[[ 23 -58 -68  67 -35 -15  55  40  50  65  21 -55  26 -63  46]
 [ 40 -68  16  36  13 -42 -13  13  16  53 -40  53  58  37 -48]
 [ -3 -11  -6  -5 -49 -17 -58   1  56  55  -7  60 -57  17  18]
 [ 10 -30 -70 -17  68  10  56  43  -1 -56  25 -46 -66 -38  62]
 [ 24 -43  40  13 -49  49  22  54  68  69  -8  27  37   9  44]
 [ 61 -68  41 -33  70 -36  42 -51  51  28  43  67 -11  70 -24]
 [ 25 -47   2 -54 -40 -24  12  41 -22  -4  19 -56  20  28 -45]
 [  1 -38  29  66  42 -20  26  46 -22  18  52 -49   1 -37  67]
 [-68  -2 -43 -57 -32   2  57 -62  -2  68 -38  -5 -64   6  59]
 [  8 -31  54 -39   7 -28  39 -60  -5   9  11  -2 -59  37 -37]
 [-50 -34  36  -3  -8   3  27 -68 -56 -47  56 -48 -34 -45 -16]
 [-61  16  52 -18 -25  54   1 -59 -58  51  14  16  30 -24 -27]] -> -27

[[ 64 -41 -16  64  31 -25  56   0]
 [-47  40  35 -42  -3  40 -37  22]
 [-28  51  20 -34 -18  28 -25   8]
 [ 65 -14 -27  53   5 -28  52 -16]
 [ 10 -25  15  24  35   7  16  20]
 [ 68 -15 -29  55   5 -30  54 -16]
 [ 30 -34   3  40  35  -6  31  13]] -> 13

[[  8 -65  51  13  -8  16  21 -25  19  29  28  14 -36  14  -5   8]
 [ -8 -33   9  15  35 -43 -54  -8 -20 -15 -60  24  42  -4 -43 -11]
 [  2  -4  -8  27  19  -8 -33   2 -45 -22 -33  38  12  -4 -30  -9]
 [-12 -25  -3  21   1 -25 -44  17  -5 -26 -42  16   4 -21 -46 -30]
 [-14   4   2  17  24 -35 -54   5 -20  -8 -21  -7  18 -30 -22 -19]
 [-30 -29  -8  21  22 -32 -35 -23 -15 -19 -48  -1   5  -5 -36 -33]] -> -33

[[-64   4 -42 -17  12  16 -25  34  19]
 [ 11  -5  11   3  -2   0  -8 -16   2]
 [-34 -34 -15  18  17  57 -48 -25   5]
 [-23  13   3   4  -3  21 -20  11  24]
 [ 32  33  27 -14 -32 -52  36  22  -6]
 [ 49  18  33   1 -23 -54  48   8  -8]
 [-11  25  -1  -5  -3  12 -17   7  10]
 [ 43  29  37   5 -10 -13  13 -10  -7]
 [ 19 -12  -7 -11 -10 -25  12  -7 -27]] -> -27

[[ 15 -27   3  -5  -8 -41 -29  37  52  -2   9 -58  47]
 [-12  -5   3  30  12   9  -9   9  12  10  -6  -3 -17]
 [  8 -10   0 -13   4 -27 -18  27  35  28  24 -34  21]
 [  5  -3  16  -2  -3 -13  -4  -5  14 -13  20  14  -4]
 [  5  -9  -2  20 -25 -13  29 -16 -24 -15 -25  11 -17]
 [  5 -11 -13  29  -9  29  31 -37 -55 -22  27  77 -51]
 [-18  -5  32   6  -5 -37 -30  51  42  20 -13 -49  64]
 [-34  11  18  14  18  -1  -8   0   4   4 -24  -3 -12]] -> -12

[[ 19   5  -2  -4   7  25  31]
 [-28  -6 -12  12 -41 -10   7]
 [-37  13 -21  13 -60  -4  10]
 [-24  -5   8 -12  24 -31 -44]
 [-43  31   8  26 -53  13   8]
 [ 30  56  29 -18 -26  70  24]
 [-31  -1  -8  18 -44 -34   7]
 [-23  10  11 -33  26 -45 -62]
 [  7  24  27 -20  31  23  -8]
 [-40   7 -18  23 -49 -23  15]
 [ 26 -24 -20  -3   5   7  16]] -> 16

[[ 11  10 -28  -4   7   7]
 [ 22   4  30   9   9  10]
 [ 13  -2 -67  26   3   7]
 [-13  -1  12  18 -16   7]
 [-18 -10  -9  -5   3   0]
 [ 11   1   7  12  12   7]
 [ -8   5   7  19  12  -6]
 [ 11 -21 -34  17   4   1]
 [-28  15   4   1  -9 -13]
 [ 21   5  -2   1  -1   1]
 [ 14  -5  16 -17   2 -13]] -> -13
---
[[-32  45  26 -51]
 [-85  86   1 -26]
 [-29  69 -60 -33]] Out: -32

[ 16 -86 -37  48] Out: 16

[-24  47 -53  85  51] Out: -24

[[ 53  67  55 -37 -74]
 [ 49 -52  63  28 -30]
 [-32  31 -46  55 -75]] Out: 53

[[-74  -2  32   2  22  15  15]
 [  9 -31  12 -17   1  37  -1]
 [-36  67 -84  10 -52   0 -65]] Out: -74

[-41 -13  38 -59 -79] Out: -41

[-24 -26 -43  78 -34] Out: -24

[[ 45  36 -15   8  58 -48]
 [-29  69 -23  15 -26 -48]
 [ 28 -51 -74 -13  13   5]] Out: 45
---
[ 47 -57  18 -65   3   8] result: 8

[[-18 -11 -11   4  37  19   2]
 [-20   0  70   6  39  18   7]] result: 37

[17 45 70  0 36] result: 36

[  2  14  15 -61] result: 2

[ 24  65  -5 -21 -61] result: -5

[  0 -36 -53  82  45 -46] result: 0
---
[ 32 -20 -31 -36 -10 -21] ==> 32
[149 711  86 660 492 174 872] ==> 149
[9889 3856 5350 3112 1425 7860 8758] ==> 9889
[-910  682 -172  927] ==> -910
[88 47 92 61 23 51] ==> 88
[3892 9797 4192 4320 4858 6300 2093] ==> 3892
[3 0 8 5 2 1] ==> 3
[288 851 329 693 644 152 806] ==> 288
---
[  2  60 -66  55]	60
[ 42 -26  87  52 -54  45 -39]	-54
[ 75  18 -13  47  -7]	-13
[ 65  71  69  83  -3 -70]	83
[ 40  53  36 -48 -67   4 -21]	-67
[-32 -56 -84 -27]	-56
---
 -9  -32  -33  -10
 -6  -55  -61  -12
-11  -51  -32  -11
-> -33

 -9   -2    4   -3    7  -61
 -6    4    0    2    3   16
 -4    1    6   -2  -13  -65
-> 7

 10   63   85   77   56
-30  -10  -10   -5    4
 -6  -26  -47  -34  -19
-> 77

-44   27  -64  -55  -74   32   70
-66   23    8   77   72  -56  -72
-27   79   57  -50   78  -22   56
-> 32

 30  -13    5  -20   -5   11
 71  -24   22   23   -5    7
  1  -32  -57   23  -35   -7
-> -5

 12   50   63   68
-39    7  -22   51
  0    6   23   34
-> 63
---
array([-13.99,   0.85,  18.61,  14.43,   9.26,   0.21,  12.35]) out 9.26

array([[-0.09, -0.12,  0.05,  0.16, -0.12],
       [-0.12, -0.13,  0.11,  0.01,  0.00]]) out -0.12

array([-0.19,  0.14,  1.26,  1.15, -1.28,  1.52]) out -1.28

array([ 14.396,  -7.963,   5.696,   7.855, -10.359,  -3.849]) out -10.359

array([[-12.744,  -0.761,   6.661,   4.559,  15.474,   6.002],
       [ 11.239, -10.639,  -6.692,   1.328,   0.388,   9.314]]) out 15.474

array([[ 0.09,  0.18,  0.07,  0.23,  0.18,  0.10, -0.12],
       [-0.03,  0.12,  0.14, -0.04,  0.13,  0.01, -0.13],
       [ 0.10,  0.09,  0.12,  0.07,  0.07,  0.07,  0.04]]) out 0.18

array([[-131.6,  108.9,   29.6,  111.0,  163.7,   31.4],
       [ 143.9,   60.7,   68.3,   78.6,   60.1,   23.8]]) out 163.7

array([-1.12, -1.00,  0.57, -0.17,  1.95,  0.48,  1.15]) out 1.95
---
[10 79 57 24 -4] → 24

[[ -6  25 -41 -39 -49 -63 -33]
 [-26 -18 -28  31 -20 -62  26]] → -63

[-24  -5 -19 -80   4] → -80

[ 34  16  32 -24  74 -29  50] → -29

[-65 -16  10  63 -26 -69] → -26

[-24 -51 -79 -37 -44] → -37
---
[[-57  12  39  37  16  -1]
 [-66  12  39  41  16  -1]
 [-53  12  39  32  16   8]] -1

[[ 16  -3   7  21   8]
 [ 20  20   2  80 -42]
 [ 17   0  -6  31 -26]] 8

[[-58  66 -16  47  59 -77  77]
 [ 51  -6  16  34 -26 -74  65]
 [-40 -30 -45 -61  50 -57  36]] 77

[[  8 -10 -12   1  -7   3  -7]
 [-16  49 -59 -69 -66 -15 -20]
 [ 12 -15 -16  12 -21   7 -23]] -7

[[ 45  56 -76  65  64  -6  67]
 [-23  69 -61  60  23 -55  57]
 [ 33   9 -81  46  11  51  52]] 67

[[  9  28  68  47  26  11  59]
 [-41 -63 -42 -35 -59 -38 -17]
 [-49 -62 -35 -54 -53 -51 -46]] 59

[[ -5 -16  59 -60  -4  18 -59]
 [ 23 -12  -3 -17   6  47 -12]
 [ 24  64 -78  57  51  -5  60]] -59
---
((5, 205, 5, 192, 8, 194), (214, 3, 214, 18, 210, 13), (37, 175, 37, 168, 38, 167)) value 5, 167
((-22, 6, 33, -20), (-23, 15, 30, -30)) value -22, -30
(2, 2, 2, 7, 6, 5) value 2, 5
(7, 2, 4, 3) value 7, 3
((7558, 1161, 3570, 1223, 3682, 7915), (6629, 6494, 6167, 6093, 4776, 6292)) value 7558, 6292
(286, 648, 695, 254, 763, 164) value 286, 164
((2, 5, 5, 5, 5, 7, 8), (4, 6, 3, 6, 5, 8, 8)) value 2, 8
((108, 118, 147, 56, 172), (195, 161, 88, 67, 26), (141, 144, 135, 64, 37)) value 108, 37
(2, 2, 6, 8, 2, 2) value 2, 2
---
[-31  38  36  63] ⇒ -31
[-29  28  43 -66 -10  37] ⇒ -29
[ 30   1  75  13  55 -35] ⇒ 30
[-81  19 -51 -42  68] ⇒ -81
[ 50 -86  18  66  83 -83] ⇒ 50
[-21  10   2 -68  57 -22  14] ⇒ -21
[  0   6  15  -2 -69] ⇒ 0
[ 22  -6 -74   0] ⇒ 22
